[-21 -71 -25  25 -47   0   7] yields 7
[-18   4  14  55] yields 55
[ 38 -67  42  20  -4  12] yields 12
[  9 -13 -22  70  68  64] yields 64
[-63 -37  35  20  43  -1] yields -1
[  0  56  36 -24 -64  18  28] yields 28
[ 61 -41  55  -3   1] yields 1
[ 73 -12   0  67  34   6  52] yields 52
---
[-22 -55 -50  26] ans = -22, 26

[  0  68 -25 -11  57 -68  -8] ans = 0, -8

[[  7  11  50 -46]
 [-59 -49  52  10]
 [-60 -46  52   9]] ans = 7, 9

[-65  54   0 -53] ans = -65, -53

[[-18  70 -28  15  36 -70   6]
 [ -9 -44  19   5 -42  44  -3]] ans = -18, -3

[ -1  -6 -68  -2] ans = -1, -2

[[ 26  31 -31   3  -5]
 [-26 -70  58 -35  17]
 [ 12  28 -25   0   3]] ans = 26, 3

[[ 42  -5 -15  48   6  21]
 [-25  38 -34  -8 -39  58]
 [-28  12   1 -10 -57  49]] ans = 42, 49

[-64 -38 -36 -45] ans = -64, -45

[-22 -72  -9 -19 -61 -40] ans = -22, -40
---
[6 1 7 7 8 1] yields 1
[-575  787 -271 -809 -114] yields -114
[94 72 34 74 85 10 63] yields 63
[776 263 331 222] yields 222
[-31  47  26  18] yields 18
[ 20 355 810  28 105] yields 105
---
[24 37  9 97]: 24

[ 21  30 -26  23 -11   7  -9]: -11

[[596 218 781 523 334]
 [852 222 508 820 270]
 [ 67 567 772  61 791]]: 67

[ 78 851 221  12 373  63 194]: 63

[6718 8029 8756 1326 1166]: 1326

[268 239 518 914]: 268

[45 24 78 56 17 78]: 24

[ 892 -462  722  211 -607   76  309]: -462
---
[[-0.097, -0.117, -0.193, -0.098, -0.103, 0.121],
 [-0.094, 0.035, -0.034, -0.093, -0.092, -0.218]] >> -0.193

[0.171, -0.044, 0.109, -0.127, 0.094, 0.115] >> 0.109

[-18.66, -12.02, -2.68, 12.01, -1.54] >> -2.68

[[-3.128, 0.637, 15.302, -13.816, -9.144, -5.078, 5.066],
 [4.306, 12.720, 10.164, 2.370, -7.135, -22.274, 2.370],
 [4.964, 2.847, 2.370, -8.211, -2.334, -12.842, -10.649]] >> 15.302

[-16.973, -8.512, -11.964, -6.779, -8.091, 14.844, -2.098] >> -11.964

[[-113.47, -38.75, -73.54, -153.53, -96.59],
 [-83.04, -57.94, -69.62, -96.51, -77.37],
 [57.89, -146.79, -51.50, 167.65, 11.66]] >> -73.54
---
[[0.11, -0.02, 0.03, -0.01, 0.02, 0.08], [0.07, 0.04, -0.18, -0.11, 0.00, 0.17], [0.09, 0.03, 0.01, 0.11, 0.02, 0.05]] → -0.02
[[15.166, 6.840, -2.986, -2.696], [-22.514, 5.043, 7.960, 20.253], [-4.253, 2.950, 20.213, 5.180]] → 6.840
[[16.29, 2.35, 6.63, 7.89, 2.48, -2.09], [-18.25, -16.87, -1.58, -19.88, -13.01, -2.03], [-19.70, -23.49, -14.73, -14.84, -4.24, -3.62]] → 2.35
[[-0.027, -0.017, -0.107, -0.053, -0.210, 0.151], [-0.124, 0.001, -0.119, -0.082, -0.114, 0.174], [-0.236, -0.008, -0.153, -0.115, -0.031, 0.111]] → -0.017
[[-1.65, 2.07, -0.13, 1.76], [-1.61, 1.73, 0.35, 1.21], [-0.96, -1.18, -0.19, -1.22]] → 2.07
[[1.58, -0.90, 1.86, 1.70], [1.73, -1.51, 1.74, 1.82], [1.68, -1.30, 1.77, 1.62]] → -0.90
[[-11.46, -15.35, -23.24, -2.82, -3.82], [-5.95, -5.79, -9.43, -5.83, -3.84], [-17.62, 5.04, -3.52, 12.23, 4.56]] → -15.35
[[-1.789, 0.012, -1.721, 0.950, -1.270, 0.718], [-1.847, -0.621, -1.301, 1.438, -1.599, -0.497], [-2.152, 0.727, -0.230, -0.423, -0.321, 0.211]] → 0.012
[[0.112, 1.042, 1.389, -1.191, 0.444, -1.752, -0.669], [-2.476, 0.594, 0.448, 0.894, -0.580, 0.463, -1.658], [0.448, -1.948, -1.446, -0.555, -0.489, -0.729, -1.237]] → 1.042
[[-0.795, -0.629, 0.563, 0.768, 1.955], [1.612, -0.152, -1.330, 1.231, -1.260], [0.482, 0.140, 0.423, 0.230, 0.018]] → -0.629
---
[[  8   0  -3  42 -58]
 [-42 -30  26 -28  31]
 [-58  28  29 -27 -53]] → -58

[[  5   5  22  14]
 [ 34  11 -19  62]
 [-19 -16  34 -42]] → 14

[[-24  -4  29 -25  77]
 [-11  47 -32 -16 -15]
 [  9  -3   4   0  -8]] → 77

[[  8   3  12  14  -8 -57 -40]
 [-29 -59 -51  36  29 -44  62]
 [ 13  22 -21   0  22  38 -21]] → -40

[[ 0  0  7 63 35  2]
 [ 1  4 56 39  2  0]
 [69 17  1  0  2 17]] → 2

[[ 48   9 -26 -14   9  34  18]
 [ -4   6  -7  52  -5 -11   5]
 [-45  -7  15  71 -45 -26 -48]] → 18

[[ 39  20   0 -51   3  -1]
 [-36 -17   5  53  -5  -1]
 [ 22   1   9 -69  -5  -2]] → -1

[[ 27   2  48  48 -60 -19 -45]
 [ 48  18  50  20 -64 -22 -34]
 [ 13  51 -33  35  27  -3 -41]] → -45

[[ 12  24 -20 -36  41 -60]
 [  3   5  14  -4   0   0]
 [ 47  52  10 -26  11   2]] → -60
---
[ 24  10   5   1  72 -50 -29] → 24, -29

[[ 35 -47  36 -32 -36]
 [-54  52 -48  11  32]
 [ 57 -38  47  -7 -34]] → 35, -34

[  4   6  29 -66 -26  -6] → 4, -6

[[ 19  13  29  21]
 [ 51  -5  16 -76]
 [-26 -23   5  27]] → 19, 27

[[-25  47  -2 -35  25  40]
 [ 39  31 -23   9  20  65]
 [-67  23   2 -15   9  12]] → -25, 12

[ 72  22  26 -41] → 72, -41

[-68  -9   9  44 -26 -19 -37] → -68, -37

[ 55  20 -15  45] → 55, 45
---
[[-1.91, -1.83, -0.93, 1.04, 1.00], [1.30, 0.58, -1.32, 1.11, 0.97]] → 0.58
[-0.05, -0.11, -0.13, -0.08, 0.15] → -0.11
[[167.746, 161.940, 23.294, 78.466, -59.139], [170.302, 39.990, 98.346, 28.467, -17.321], [-94.120, -130.152, 26.032, 217.435, 86.777]] → -130.152
[[44.3, -188.3, -91.8, -36.3, 22.8], [115.9, -81.6, 47.4, -66.5, 160.0]] → -81.6
[[0.169, -2.317, -0.922, -0.464, 0.154], [0.514, 1.295, -1.249, -2.079, 0.013], [-0.540, -1.731, -1.098, -2.015, -2.123]] → -1.731
[-1.014, -1.353, 1.191, -1.728, 0.874] → -1.353
[-13.1, 1.9, 13.2, 17.2, 1.4] → 1.9
[14.045, 4.610, -0.589, -11.394, -12.415] → 4.610
[[19.215, -123.882, -71.968, 160.589, 37.723], [148.464, -84.679, -148.873, 83.264, 68.323], [-169.815, 198.175, -100.483, -156.287, 70.674]] → 198.175
[[-187.402, 183.207, 14.480, 101.740, 119.820], [-101.742, 104.827, 6.897, 199.329, 154.923], [-130.006, 166.512, 69.382, 59.964, 111.144]] → 166.512
---
[[ 0.04  0.12  0.23  0.11  0.19  0.07  0.23]
 [ 0.03  0.15  0.23  0.18  0.21  0.08  0.23]
 [ 0.24 -0.01  0.22 -0.21  0.09  0.04  0.05]] | 0.23

[[-0.08 -0.16  0.10 -0.09  0.03]
 [-0.14  0.06  0.00 -0.08  0.11]
 [ 0.15 -0.05 -0.14  0.03  0.10]] | 0.00

[[  6.33  22.87  -5.92 -17.39  14.44]
 [ -2.18  17.75   8.66  -5.77  15.30]
 [ -1.07  23.20  -6.54 -17.95  13.12]] | 8.66

[[ -32.295 -161.613   30.301   -3.995   79.253]
 [ -48.017 -210.448   42.343   -2.071  101.849]
 [ 204.569    9.817   36.063   26.222   -1.677]] | 42.343

[[  6.1  -5.5  10.3  -7.0]
 [ 11.6  -9.6  19.2 -12.5]
 [  1.6  -2.0   2.9  -2.5]] | 19.2

[[ 1.8  0.5 -0.6  2.2  1.8  2.4]
 [ 0.4 -1.9 -2.2 -0.6 -1.3 -0.2]
 [ 2.3 -0.1 -2.3 -1.4 -1.5 -1.6]] | -2.2
